Below are the code and all the weights of a small trained network. Each question names an input and a class and asks about switching units off, where a switched-off unit gives its printed mean instead of its output.

import numpy as np


def w(rows, s, z=0):
    codes = np.array(rows[::2]) - 128.0
    scale = np.full(codes.shape[1], s)
    scale[-1] = z or s
    return codes * scale


def norm(h):
    return h / np.sqrt((h * h).mean(-1, keepdims=True) + 1e-5)


def f(y):
    return np.maximum(y, 0)


def log_softmax(a):
    a = a - a.max(-1, keepdims=True)
    return a - np.log(np.exp(a).sum(-1, keepdims=True))


def net(x, mask):
    res = np.array(x, float).reshape(1, 3) / 4 @ E
    u = 0
    for l in range(2):
        y = f(norm(res) @ A[l][:, :-1].T + A[l][:, -1])
        res = res + np.where(mask[u : u + 6], y, B[l][:, -1]) @ B[l][:, :-1]
        u += 6
    return log_softmax(norm(res)[-1] @ U[:, :-1].T + U[:, -1])


A, B = {}, {}
E = w([
[27,131,118,175,172,125,38,17,88,207,146],'x0',
[172,58,144,95,164,139,79,120,42,71,71],'x1',
[187,148,110,220,72,66,195,3,103,116,53],'x2',
],0.0056)
A[0] = w([
[203,36,206,75,103,248,56,93,75,60,227,119],'0.n0',
[236,153,125,88,113,98,123,2,155,154,107,148],'0.n1',
[183,14,174,110,131,119,95,91,72,100,117,2],'0.n2',
[217,118,125,63,158,180,198,175,190,26,168,68],'0.n3',
[63,198,113,92,138,120,173,171,217,140,190,130],'0.n4',
[136,113,146,211,145,228,12,138,98,208,200,131],'0.n5',
],0.0048,0.0055)
B[0] = w([
[89,198,25,122,225,148,105,101,49,78,84,236],'0.n0',
[70,98,135,71,165,76,133,98,144,97,208,235],'0.n1',
[117,225,48,71,225,90,66,139,63,145,46,163],'0.n2',
[192,92,105,201,96,176,66,174,254,103,124,248],'0.n3',
[138,157,74,101,209,150,118,54,85,86,73,254],'0.n4',
[180,114,168,135,45,158,126,124,220,36,149,252],'0.n5',
],0.0073,0.0045)
A[1] = w([
[109,135,88,79,206,199,90,201,127,139,154,39],'1.n0',
[33,145,192,210,90,203,2,77,51,190,131,37],'1.n1',
[210,123,99,220,127,31,173,111,74,113,111,21],'1.n2',
[104,113,170,51,155,208,96,203,140,148,172,77],'1.n3',
[88,234,87,152,138,197,220,138,178,195,163,2],'1.n4',
[114,114,141,88,143,39,113,169,165,76,177,80],'1.n5',
],0.0078,0.0029)
B[1] = w([
[105,141,157,146,107,88,151,73,111,167,148,254],'1.n0',
[198,126,121,135,103,146,174,237,165,127,107,213],'1.n1',
[81,124,182,114,108,135,139,152,87,202,130,194],'1.n2',
[108,96,164,120,90,96,175,128,95,180,113,200],'1.n3',
[138,108,99,76,200,144,75,144,7,102,71,187],'1.n4',
[123,115,129,147,129,163,96,117,169,115,186,166],'1.n5',
],0.013,0.0065)
U = w([
[2,67,228,140,60,36,212,61,70,253,214,2],'0',
[112,130,68,63,214,154,97,150,30,126,54,97],'1',
[197,139,129,186,59,161,190,233,172,131,128,94],'2',
[46,155,63,170,158,137,66,36,186,79,198,219],'3',
],0.013,0.0067)

Each question gives the input, the list of numbers given to net, and the class t.
The units are the neurons (one row each of A and B). Each row of codes is followed by its name. A weight is (code - 128) times the scale printed after its matrix; where a second scale follows, it is the last column's (A, B and U).
mask holds one flag per neuron, layer by layer. A switched-off neuron (its flag False) gives its mean, the last column of its row in B, instead of its output. The means were averaged over made-up inputs and are rounded, as every weight is.
A unit's drop is (log p(t) with every unit on - log p(t) with that unit switched off) / (log p(t) with every unit on - log p(t) with every unit switched off).
The circuit of an input: a set's keep is (log p(t) with only the set's units on - log p(t) with every unit switched off) / (log p(t) with every unit on - log p(t) with every unit switched off). Starting from all 12 units, units are removed one at a time, each time the one whose removal leaves the highest keep (on an exact tie, the one counted first), for as long as the keep stays at least 0.8.
units of the circuit, in order: the units of the circuit, biggest drop first
unit that matters most: the unit with the biggest drop
top k neurons: the k neurons with the biggest drops, biggest first
k most important neurons of layer l: the k neurons of layer l with the biggest drops, biggest first
drop when u is switched off: that unit's drop, to one decimal
input [1,-5,-8], class 0: units of the circuit, in order -> (1.n3)
input [5,-4,3], class 2: top 2 neurons -> (1.n1; 0.n0)
input [-6,-7,-8], class 0: top 2 neurons -> (1.n3; 1.n0)
input [7,6,3], class 2: top 2 neurons -> (1.n1; 0.n4)
input [-3,-4,-1], class 1: 3 most important neurons of layer 0 -> (0.n5; 0.n1; 0.n4)
input [-5,-8,-7], class 1: top 2 neurons -> (1.n4; 0.n4)
input [-1,2,-4], class 0: top 2 neurons -> (1.n0; 1.n3)
input [-3,-1,1], class 3: units of the circuit, in order -> (1.n1; 1.n3)
input [2,4,-5], class 0: top 3 neurons -> (1.n0; 0.n4; 1.n3)
input [1,-3,-2], class 3: units of the circuit, in order -> (0.n4; 0.n5; 1.n4)
input [-4,1,-8], class 0: top 2 neurons -> (1.n0; 1.n3)
input [-4,4,-7], class 0: top 2 neurons -> (1.n0; 1.n3)
input [6,-2,5], class 2: 2 most important neurons of layer 1 -> (1.n1; 1.n0)
input [-4,0,5], class 0: units of the circuit, in order -> (1.n2)
input [1,1,3], class 3: top 4 neurons -> (0.n1; 1.n5; 1.n3; 1.n0)
input [-7,6,7], class 0: top 2 neurons -> (1.n2; 1.n1)
input [3,2,0], class 3: top 4 neurons -> (0.n5; 1.n3; 1.n4; 1.n2)
input [2,2,2], class 3: drop when 0.n1 is switched off -> 2.6
input [-2,-8,-5], class 1: drop when 1.n4 is switched off -> 1.8
input [8,-5,2], class 2: drop when 1.n5 is switched off -> 0.0
input [-1,-3,-1], class 3: unit that matters most -> 0.n4
